Below is a small trained network, with its code and all its weights. Each question gives an input and a target symbol and asks what happens when units are switched off, that is, made to give their printed mean instead of their output.

import numpy as np


def w(rows, s, z=0):
    codes = np.array(rows[::2]) - 128.0
    scale = np.full(codes.shape[1], s)
    scale[-1] = z or s
    return codes * scale


def norm(h):
    return h / np.sqrt((h * h).mean(-1, keepdims=True) + 1e-5)


def f(y):
    return y / 2 * (1 + np.tanh(0.7978845608 * (y + 0.044715 * y**3)))


def softmax(a):
    e = np.exp(a - a.max(-1, keepdims=True))
    return e / e.sum(-1, keepdims=True)


def log_softmax(a):
    a = a - a.max(-1, keepdims=True)
    return a - np.log(np.exp(a).sum(-1, keepdims=True))


def net(x, mask):
    ids = ['αγεζηλμξπστφω'.index(c) for c in x.split()]
    T = len(ids)
    res = E[ids] + P[:T]
    r = norm(res)
    for j in range(3):
        rows = slice(3 * j, 3 * j + 3)
        q, k, v = (r @ M[0][rows].T for M in (Q, K, V))
        z = softmax(np.where(np.tri(T) > 0, q @ k.T / 3**0.5, -1e9)) @ v
        o = O[0][rows]
        res = res + np.where(mask[j], z, o[:, -1]) @ o[:, :-1]
    y = f(norm(res) @ A[0][:, :-1].T + A[0][:, -1])
    res = res + np.where(mask[3:7], y, B[0][:, -1]) @ B[0][:, :-1]
    return log_softmax(norm(res)[-1] @ U[:, :-1].T + U[:, -1])


Q, K, V, O, A, B = {}, {}, {}, {}, {}, {}
E = w([
[82,150,94,98],'α',
[86,196,115,157],'γ',
[107,19,59,204],'ε',
[64,74,148,156],'ζ',
[209,148,138,214],'η',
[192,94,156,201],'λ',
[156,90,32,129],'μ',
[129,206,112,171],'ξ',
[146,102,119,106],'π',
[164,59,170,174],'σ',
[134,226,131,176],'τ',
[134,247,210,165],'φ',
[173,189,123,195],'ω',
],0.011)
P = w([
[168,92,121,1],'0',
[70,177,72,209],'1',
[66,156,75,220],'2',
[70,156,70,226],'3',
[59,161,69,214],'4',
[76,161,83,216],'5',
],0.0039)
Q[0] = w([
[139,141,133,95],'head 0',
[112,149,83,205],'head 0',
[159,108,168,34],'head 0',
[90,179,203,140],'head 1',
[171,70,159,149],'head 1',
[96,40,88,127],'head 1',
[91,186,104,252],'head 2',
[155,135,178,96],'head 2',
[147,91,201,30],'head 2',
],0.013)
K[0] = w([
[108,150,113,161],'head 0',
[199,137,183,9],'head 0',
[80,137,96,245],'head 0',
[70,186,195,194],'head 1',
[204,32,186,145],'head 1',
[66,34,125,88],'head 1',
[160,107,152,38],'head 2',
[89,130,79,155],'head 2',
[72,154,55,241],'head 2',
],0.011)
V[0] = w([
[99,158,182,38],'head 0',
[200,63,70,35],'head 0',
[127,155,207,74],'head 0',
[234,100,146,81],'head 1',
[104,117,41,148],'head 1',
[166,3,67,21],'head 1',
[179,51,165,197],'head 2',
[41,67,149,116],'head 2',
[55,141,10,190],'head 2',
],0.0054)
O[0] = w([
[118,126,188,106,143],'head 0',
[104,25,129,213,212],'head 0',
[143,135,163,104,131],'head 0',
[93,135,106,207,1],'head 1',
[159,201,133,85,229],'head 1',
[65,254,163,224,21],'head 1',
[180,177,111,175,107],'head 2',
[72,231,162,172,89],'head 2',
[54,139,39,124,101],'head 2',
],0.0059,0.0025)
A[0] = w([
[131,110,235,152,169],'neuron 0',
[137,69,120,168,253],'neuron 1',
[2,140,141,110,161],'neuron 2',
[175,207,84,117,147],'neuron 3',
],0.0072,0.0027)
B[0] = w([
[62,173,194,124,166],'neuron 0',
[94,92,191,32,253],'neuron 1',
[83,190,116,66,189],'neuron 2',
[198,255,143,119,166],'neuron 3',
],0.0057,0.0036)
U = w([
[117,115,85,56,111],'α',
[165,100,78,96,129],'γ',
[97,226,180,151,254],'ε',
[14,102,177,89,164],'ζ',
[112,160,26,163,160],'η',
[151,119,111,79,115],'λ',
[106,87,209,181,86],'μ',
[169,153,246,50,81],'ξ',
[197,90,101,140,120],'π',
[164,107,195,193,79],'σ',
[77,59,57,179,131],'τ',
[194,98,150,187,88],'φ',
[89,155,90,41,87],'ω',
],0.012,0.0032)

Each question gives the input, a string of symbols that net reads in full, and the target symbol t.
The units are the heads (3 rows each of Q, K, V and O) and the neurons (one row each of A and B). Each row of codes is followed by its name. A weight is (code - 128) times the scale printed after its matrix; where a second scale follows, it is the last column's (O, A, B and U).
mask holds one flag per unit, heads first, then neurons. A switched-off unit (its flag False) gives its mean, the last column of its rows in O or B, instead of its output. The means were averaged over made-up inputs and are rounded, as every weight is.
A unit's drop is (log p(t) with every unit on - log p(t) with that unit switched off) / (log p(t) with every unit on - log p(t) with every unit switched off).
The circuit of an input: a set's keep is (log p(t) with only the set's units on - log p(t) with every unit switched off) / (log p(t) with every unit on - log p(t) with every unit switched off). Starting from all 7 units, units are removed one at a time, each time the one whose removal leaves the highest keep (on an exact tie, the one counted first), for as long as the keep stays at least 0.8.
circuit, biggest first: the units of the circuit, biggest drop first
unit that matters most: the unit with the biggest drop
k most important neurons: the k neurons with the biggest drops, biggest first
which heads matter: for each layer, one digit per head in row order, 1 if its drop is at least 0.15 and else 0, layers parted by /
drop of u: that unit's drop, to one decimal
input ε ζ ω λ ε, target η: unit that matters most -> head 1
input μ η α ζ ξ ξ, target τ: which heads matter -> 100
input γ φ η σ φ, target ξ: which heads matter -> 110
input ζ φ ζ, target ε: circuit, biggest first -> [head 2; head 1]
input φ η α ζ τ λ, target ξ: which heads matter -> 100
input ζ μ η, target ε: which heads matter -> 001
input ε μ α, target η: which heads matter -> 101
input ζ ζ μ, target ε: circuit, biggest first -> [head 2; head 1]
input φ ξ ζ μ γ, target ξ: circuit, biggest first -> [head 0; head 2]
input ζ η μ φ α, target ε: 2 most important neurons -> [neuron 3; neuron 1]
input α μ α μ φ, target ζ: which heads matter -> 011
input ζ φ η π μ, target ε: circuit, biggest first -> [head 1; head 2]
input μ ε φ τ, target τ: which heads matter -> 100
input ζ π ξ ω ζ, target ε: which heads matter -> 011
input γ ζ ζ ξ, target ω: unit that matters most -> head 2
input α η λ π λ π, target ζ: which heads matter -> 101
input ζ ε π, target ε: which heads matter -> 000
input ζ φ λ, target ε: drop of head 2 -> 0.8
input ζ φ φ σ, target ε: drop of head 2 -> 0.4
input ζ λ π μ φ λ, target ε: drop of neuron 0 -> 0.1
input ζ γ λ σ, target ε: unit that matters most -> head 2
input μ ε φ ζ ξ, target τ: drop of head 0 -> 0.5
